Below is a small trained network, with its code and all its weights. Each question gives an input and a target symbol and asks what happens when units are switched off, that is, made to give their printed mean instead of their output.

import numpy as np


def w(rows, s, z=0):
    codes = np.array(rows[::2]) - 128.0
    scale = np.full(codes.shape[1], s)
    scale[-1] = z or s
    return codes * scale


def f(y):
    return np.maximum(y, 0)


def softmax(a):
    e = np.exp(a - a.max(-1, keepdims=True))
    return e / e.sum(-1, keepdims=True)


def log_softmax(a):
    a = a - a.max(-1, keepdims=True)
    return a - np.log(np.exp(a).sum(-1, keepdims=True))


def net(x, mask):
    ids = ['ΞΦΩαδεζηλμπστ'.index(c) for c in x.split()]
    T = len(ids)
    res = E[ids] + P[:T]
    r = res
    for j in range(3):
        rows = slice(2 * j, 2 * j + 2)
        q, k, v = (r @ M[0][rows].T for M in (Q, K, V))
        z = softmax(np.where(np.tri(T) > 0, q @ k.T / 2**0.5, -1e9)) @ v
        o = O[0][rows]
        res = res + np.where(mask[j], z, o[:, -1]) @ o[:, :-1]
    y = f(res @ A[0][:, :-1].T + A[0][:, -1])
    res = res + np.where(mask[3:7], y, B[0][:, -1]) @ B[0][:, :-1]
    return log_softmax(res[-1] @ U[:, :-1].T + U[:, -1])


Q, K, V, O, A, B = {}, {}, {}, {}, {}, {}
E = w([
[182,159,175,213,106,84],'Ξ',
[142,159,120,143,217,55],'Φ',
[215,111,136,154,86,233],'Ω',
[125,70,163,212,121,165],'α',
[103,49,62,130,217,124],'δ',
[158,130,71,181,121,93],'ε',
[251,238,103,142,120,126],'ζ',
[181,142,45,116,123,175],'η',
[166,88,200,137,201,212],'λ',
[94,198,170,1,108,187],'μ',
[144,170,38,73,233,127],'π',
[250,155,226,183,103,168],'σ',
[134,125,214,182,191,122],'τ',
],0.0082)
P = w([
[26,158,126,166,85,158],'0',
[212,71,74,60,173,74],'1',
[181,51,80,131,165,67],'2',
[185,79,77,155,176,102],'3',
[185,91,75,192,186,133],'4',
[186,119,84,200,191,147],'5',
[180,120,71,218,207,185],'6',
[199,155,79,216,220,201],'7',
[157,137,71,254,225,235],'8',
[253,182,76,214,204,226],'9',
],0.0055)
Q[0] = w([
[19,187,181,17,37,124],'H0',
[171,195,128,135,197,222],'H0',
[15,163,191,2,55,124],'H1',
[189,186,145,87,194,213],'H1',
[118,180,110,143,181,211],'H2',
[171,218,128,163,157,98],'H2',
],0.017)
K[0] = w([
[246,70,85,237,204,126],'H0',
[13,185,114,197,126,177],'H0',
[249,77,77,254,241,113],'H1',
[47,196,113,166,106,196],'H1',
[115,212,144,177,133,164],'H2',
[105,92,102,137,168,205],'H2',
],0.016)
V[0] = w([
[186,144,147,75,107,252],'H0',
[172,214,156,143,108,77],'H0',
[96,183,19,104,180,134],'H1',
[101,155,204,113,234,121],'H1',
[175,214,113,101,114,102],'H2',
[195,112,153,195,126,95],'H2',
],0.029)
O[0] = w([
[90,224,155,111,197,249,254],'H0',
[106,204,231,143,63,20,123],'H0',
[30,56,139,239,229,100,171],'H1',
[13,49,213,11,75,171,163],'H1',
[135,195,223,169,151,35,128],'H2',
[65,186,45,116,68,79,213],'H2',
],0.013,0.01)
A[0] = w([
[255,123,87,112,92,59,255],'N0',
[65,152,135,205,192,162,151],'N1',
[180,88,130,170,105,47,137],'N2',
[130,219,170,139,118,184,35],'N3',
],0.0097,0.0014)
B[0] = w([
[107,175,198,193,48,235,172],'N0',
[252,125,157,146,16,100,255],'N1',
[2,115,143,120,252,164,170],'N2',
[82,84,82,64,242,38,236],'N3',
],0.0074,0.031)
U = w([
[96,185,185,135,72,124,139],'Ξ',
[70,85,162,97,120,71,124],'Φ',
[175,185,59,127,191,133,75],'Ω',
[170,160,82,122,73,204,165],'α',
[143,71,79,141,160,143,172],'δ',
[91,171,126,200,190,153,147],'ε',
[143,161,145,143,118,4,39],'ζ',
[223,165,118,174,110,99,97],'η',
[80,127,116,71,150,205,42],'λ',
[157,124,228,101,170,158,254],'μ',
[171,66,190,147,69,68,93],'π',
[109,197,110,57,104,71,211],'σ',
[150,73,144,35,12,86,130],'τ',
],0.0044,0.0023)

Each question gives the input, a string of symbols that net reads in full, and the target symbol t.
The units are the heads (2 rows each of Q, K, V and O) and the neurons (one row each of A and B). Each row of codes is followed by its name. A weight is (code - 128) times the scale printed after its matrix; where a second scale follows, it is the last column's (O, A, B and U).
mask holds one flag per unit, heads first, then neurons. A switched-off unit (its flag False) gives its mean, the last column of its rows in O or B, instead of its output. The means were averaged over made-up inputs and are rounded, as every weight is.
A unit's drop is (log p(t) with every unit on - log p(t) with that unit switched off) / (log p(t) with every unit on - log p(t) with every unit switched off).
The circuit of an input: a set's keep is (log p(t) with only the set's units on - log p(t) with every unit switched off) / (log p(t) with every unit on - log p(t) with every unit switched off). Starting from all 7 units, units are removed one at a time, each time the one whose removal leaves the highest keep (on an exact tie, the one counted first), for as long as the keep stays at least 0.8.
units of the circuit, in order: the units of the circuit, biggest drop first
unit that matters most: the unit with the biggest drop
top k neurons: the k neurons with the biggest drops, biggest first
which heads matter: for each layer, one digit per head in row order, 1 if its drop is at least 0.15 and else 0, layers parted by /
input δ α μ μ, target δ: units of the circuit, in order : [H0]
input λ λ σ, target λ: units of the circuit, in order : [H1 N1 H0]
input σ λ Φ, target σ: which heads matter : 110
input σ ζ σ λ ε λ, target σ: units of the circuit, in order : [H1 H0 N3]
input α Ω Φ, target α: top 2 neurons : [N0 N3]
input π τ Ω ε η λ ε Φ ε, target π: units of the circuit, in order : [H1 N1]
input Ω δ π δ λ ζ, target Ω: units of the circuit, in order : [H0 H1]
input α η ε λ, target α: units of the circuit, in order : [H1 H0 N0]
input ζ λ π Ω Ω σ δ, target ζ: which heads matter : 100
input ε ε λ ε ε α, target ε: units of the circuit, in order : [H0 H1 N2 N0]
input ζ α σ Ω λ ε λ τ σ, target ζ: units of the circuit, in order : [H0 H1]
input α π Ξ Ξ ζ λ, target α: units of the circuit, in order : [H0 H1 N0]
input η ε σ η π μ, target π: units of the circuit, in order : [H1 N1 H2]
input Φ Φ σ σ τ, target Φ: unit that matters most : H0
input η λ σ ε, target η: units of the circuit, in order : [H1 N1]
input π Ξ η π Φ, target π: units of the circuit, in order : [N1 H1]
input μ δ Ξ Ω α μ Φ ε π, target μ: which heads matter : 111
input ε Ω τ α τ Ω τ λ δ η, target ε: top 2 neurons : [N2 N1]
input η α τ σ π σ, target η: which heads matter : 010
input Ξ Φ σ Ξ Φ Φ σ, target Ξ: which heads matter : 110
input ε λ τ η ζ, target ε: unit that matters most : H0
input μ Φ λ ε δ λ μ μ, target μ: which heads matter : 011
input π ζ η, target π: top 2 neurons : [N1 N3]
